Below are the code and all the weights of a small trained network. Each question names an input and a class and asks about switching units off, where a switched-off unit gives its printed mean instead of its output.

import numpy as np


def w(rows, s, z=0):
    codes = np.array(rows[::2]) - 128.0
    scale = np.full(codes.shape[1], s)
    scale[-1] = z or s
    return codes * scale


def norm(h):
    return h / np.sqrt((h * h).mean(-1, keepdims=True) + 1e-5)


def f(y):
    return np.maximum(y, 0)


def log_softmax(a):
    a = a - a.max(-1, keepdims=True)
    return a - np.log(np.exp(a).sum(-1, keepdims=True))


def net(x, mask):
    res = np.array(x, float).reshape(1, 5) / 4 @ E
    u = 0
    for l in range(3):
        y = f(norm(res) @ A[l][:, :-1].T + A[l][:, -1])
        res = res + np.where(mask[u : u + 5], y, B[l][:, -1]) @ B[l][:, :-1]
        u += 5
    return log_softmax(norm(res)[-1] @ U[:, :-1].T + U[:, -1])


A, B = {}, {}
E = w([
[33,209,55,253],'x0',
[178,200,217,146],'x1',
[88,179,178,93],'x2',
[59,33,235,189],'x3',
[132,126,124,126],'x4',
],0.006)
A[0] = w([
[86,99,94,58,73],'0.n1',
[139,93,168,129,119],'0.n2',
[254,165,195,177,89],'0.n3',
[193,93,168,84,5],'0.n4',
[182,130,132,181,156],'0.n5',
],0.013,0.0025)
B[0] = w([
[57,119,113,61,197],'0.n1',
[124,142,169,156,194],'0.n2',
[7,140,128,4,255],'0.n3',
[194,151,142,199,233],'0.n4',
[111,179,171,130,178],'0.n5',
],0.014,0.005)
A[1] = w([
[148,45,93,81,226],'1.n1',
[145,58,57,86,107],'1.n2',
[226,200,44,17,3],'1.n3',
[246,87,175,12,148],'1.n4',
[153,104,162,149,106],'1.n5',
],0.013,0.0019)
B[1] = w([
[76,156,155,112,185],'1.n1',
[62,135,133,103,181],'1.n2',
[250,61,162,105,255],'1.n3',
[66,172,75,219,240],'1.n4',
[175,112,122,96,149],'1.n5',
],0.019,0.0074)
A[2] = w([
[104,173,197,132,74],'2.n1',
[124,235,139,177,108],'2.n2',
[131,212,62,199,8],'2.n3',
[60,67,245,205,16],'2.n4',
[136,32,247,166,86],'2.n5',
],0.011,0.0015)
B[2] = w([
[90,61,67,161,201],'2.n1',
[67,87,120,210,210],'2.n2',
[179,204,168,231,193],'2.n3',
[250,172,118,50,254],'2.n4',
[207,5,122,81,197],'2.n5',
],0.012,0.0068)
U = w([
[210,56,161,108,242],'0',
[132,141,141,252,2],'1',
[52,104,148,93,159],'2',
],0.015,0.00077)

Each question gives the input, the list of numbers given to net, and the class t.
The units are the neurons (one row each of A and B). Each row of codes is followed by its name. A weight is (code - 128) times the scale printed after its matrix; where a second scale follows, it is the last column's (A, B and U).
mask holds one flag per neuron, layer by layer. A switched-off neuron (its flag False) gives its mean, the last column of its row in B, instead of its output. The means were averaged over made-up inputs and are rounded, as every weight is.
A unit's drop is (log p(t) with every unit on - log p(t) with that unit switched off) / (log p(t) with every unit on - log p(t) with every unit switched off).
The circuit of an input: a set's keep is (log p(t) with only the set's units on - log p(t) with every unit switched off) / (log p(t) with every unit on - log p(t) with every unit switched off). Starting from the 12 units with the biggest drops (on a tie, the unit counted first), units are removed one at a time, each time the one whose removal leaves the highest keep (on an exact tie, the one counted first), for as long as the keep stays at least 0.8.
units of the circuit, in order: the units of the circuit, biggest drop first
top k neurons: the k neurons with the biggest drops, biggest first
top k neurons in layer l: the k neurons of layer l with the biggest drops, biggest first
drop of u: that unit's drop, to one decimal
input [5,4,7,5,7], class 0: top 3 neurons in layer 0 => (0.n3 0.n4 0.n5)
input [-6,6,-8,5,-7], class 1: top 3 neurons => (1.n4 1.n3 0.n4)
input [6,-5,-8,8,-6], class 0: top 2 neurons => (1.n4 0.n3)
input [-1,-4,-3,-3,3], class 2: top 3 neurons => (1.n2 0.n1 0.n4)
input [5,5,2,-5,0], class 0: units of the circuit, in order => (1.n4)
input [3,6,3,8,5], class 0: top 2 neurons => (1.n4 2.n4)
input [-6,-2,5,3,3], class 1: top 2 neurons => (1.n4 1.n3)
input [-8,-7,7,3,2], class 1: top 3 neurons => (1.n4 0.n3 0.n4)
input [-2,-5,-8,4,3], class 2: top 2 neurons => (1.n3 1.n2)
input [3,6,5,-4,-3], class 2: top 2 neurons => (0.n3 1.n4)
input [3,8,0,4,0], class 2: top 2 neurons => (0.n3 1.n3)
input [-5,4,4,2,6], class 1: top 2 neurons => (1.n3 0.n4)
input [6,8,-7,-5,-8], class 2: top 3 neurons => (0.n3 1.n4 0.n4)
input [-5,8,1,5,-3], class 2: units of the circuit, in order => (0.n3)
input [-7,-2,0,-6,-4], class 1: top 3 neurons => (1.n4 0.n4 2.n4)
input [8,-1,-3,8,-3], class 0: top 3 neurons => (1.n4 2.n4 2.n5)
input [-7,0,-7,-1,5], class 1: drop of 1.n4 => 1.0
input [-4,-6,-3,3,-5], class 2: drop of 1.n3 => 0.3
input [4,-1,1,7,4], class 0: drop of 0.n3 => 0.0
